Below is a small trained network, with its code and all its weights. Each question gives an input and a class and asks what happens when units are switched off, that is, made to give their printed mean instead of their output.

import numpy as np


def w(rows, s, z=0):
    codes = np.array(rows[::2]) - 128.0
    scale = np.full(codes.shape[1], s)
    scale[-1] = z or s
    return codes * scale


def f(y):
    return np.maximum(y, 0)


def log_softmax(a):
    a = a - a.max(-1, keepdims=True)
    return a - np.log(np.exp(a).sum(-1, keepdims=True))


def net(x, mask):
    res = np.array(x, float).reshape(1, 6) / 4 @ E
    y = f(res @ A[0][:, :-1].T + A[0][:, -1])
    res = res + np.where(mask, y, B[0][:, -1]) @ B[0][:, :-1]
    return log_softmax(res[-1] @ U[:, :-1].T + U[:, -1])


A, B = {}, {}
E = w([
[7,172,93,178,207],'x0',
[41,153,248,166,82],'x1',
[79,75,179,89,255],'x2',
[71,19,73,69,108],'x3',
[60,211,43,191,116],'x4',
[112,153,6,112,254],'x5',
],0.0073)
A[0] = w([
[49,118,91,104,115,206],'N1',
[160,146,151,212,4,178],'N2',
[99,52,191,115,98,147],'N3',
[189,141,175,134,3,249],'N4',
[2,212,59,140,104,254],'N5',
[175,226,169,134,207,180],'N6',
[158,51,99,99,163,191],'N7',
[187,79,98,63,177,176],'N8',
[165,129,85,33,166,197],'N9',
[121,100,250,87,92,163],'N10',
[180,108,113,109,141,139],'N11',
],0.0099,0.0032)
B[0] = w([
[137,53,57,127,177,182],'N1',
[100,238,52,59,27,232],'N2',
[97,2,147,13,126,189],'N3',
[147,189,123,63,33,243],'N4',
[101,107,32,209,161,244],'N5',
[76,187,205,159,110,208],'N6',
[209,57,169,142,143,191],'N7',
[218,133,173,143,167,202],'N8',
[200,105,177,182,165,198],'N9',
[65,28,124,77,49,216],'N10',
[173,179,135,109,139,164],'N11',
],0.0065,0.012)
U = w([
[70,81,157,79,106,63],'0',
[121,217,107,83,53,106],'1',
[252,119,210,154,150,120],'2',
[61,197,154,183,172,253],'3',
[99,121,32,168,181,112],'4',
],0.012,0.0022)

Each question gives the input, the list of numbers given to net, and the class t.
The units are the neurons (one row each of A and B). Each row of codes is followed by its name. A weight is (code - 128) times the scale printed after its matrix; where a second scale follows, it is the last column's (A, B and U).
mask holds one flag per neuron, in row order. A switched-off neuron (its flag False) gives its mean, the last column of its row in B, instead of its output. The means were averaged over made-up inputs and are rounded, as every weight is.
A unit's drop is (log p(t) with every unit on - log p(t) with that unit switched off) / (log p(t) with every unit on - log p(t) with every unit switched off).
The circuit of an input: a set's keep is (log p(t) with only the set's units on - log p(t) with every unit switched off) / (log p(t) with every unit on - log p(t) with every unit switched off). Starting from all 11 units, units are removed one at a time, each time the one whose removal leaves the highest keep (on an exact tie, the one counted first), for as long as the keep stays at least 0.8.
circuit, biggest first: the units of the circuit, biggest drop first
k most important neurons: the k neurons with the biggest drops, biggest first
drop of u: that unit's drop, to one decimal
input [-2,-2,1,3,2,8], class 2: 4 most important neurons -> (N9; N8; N7; N2)
input [6,5,8,3,-3,3], class 4: circuit, biggest first -> (N1; N4)
input [-6,-1,1,-3,-6,-4], class 1: circuit, biggest first -> (N4)
input [0,-6,-1,2,-6,-8], class 0: 2 most important neurons -> (N10; N3)
input [-7,1,3,-8,1,2], class 1: circuit, biggest first -> (N7; N9)
input [5,2,2,6,2,-4], class 4: circuit, biggest first -> (N5; N1)
input [-4,-6,-1,-5,7,2], class 3: 2 most important neurons -> (N4; N6)
input [-4,7,0,-1,-6,1], class 0: 2 most important neurons -> (N10; N3)
input [7,6,-4,-3,5,4], class 4: 2 most important neurons -> (N5; N1)
input [-7,4,-3,0,-3,-4], class 1: 2 most important neurons -> (N2; N4)
input [-4,0,1,-2,0,-6], class 1: drop of N4 -> 0.2
input [5,4,-7,-8,-4,8], class 3: drop of N6 -> 0.3
input [0,4,0,-2,-5,2], class 0: drop of N2 -> 0.2
input [6,0,-5,1,2,-1], class 4: drop of N3 -> 0.0
input [-2,7,0,3,7,3], class 4: most important neuron -> (N5)
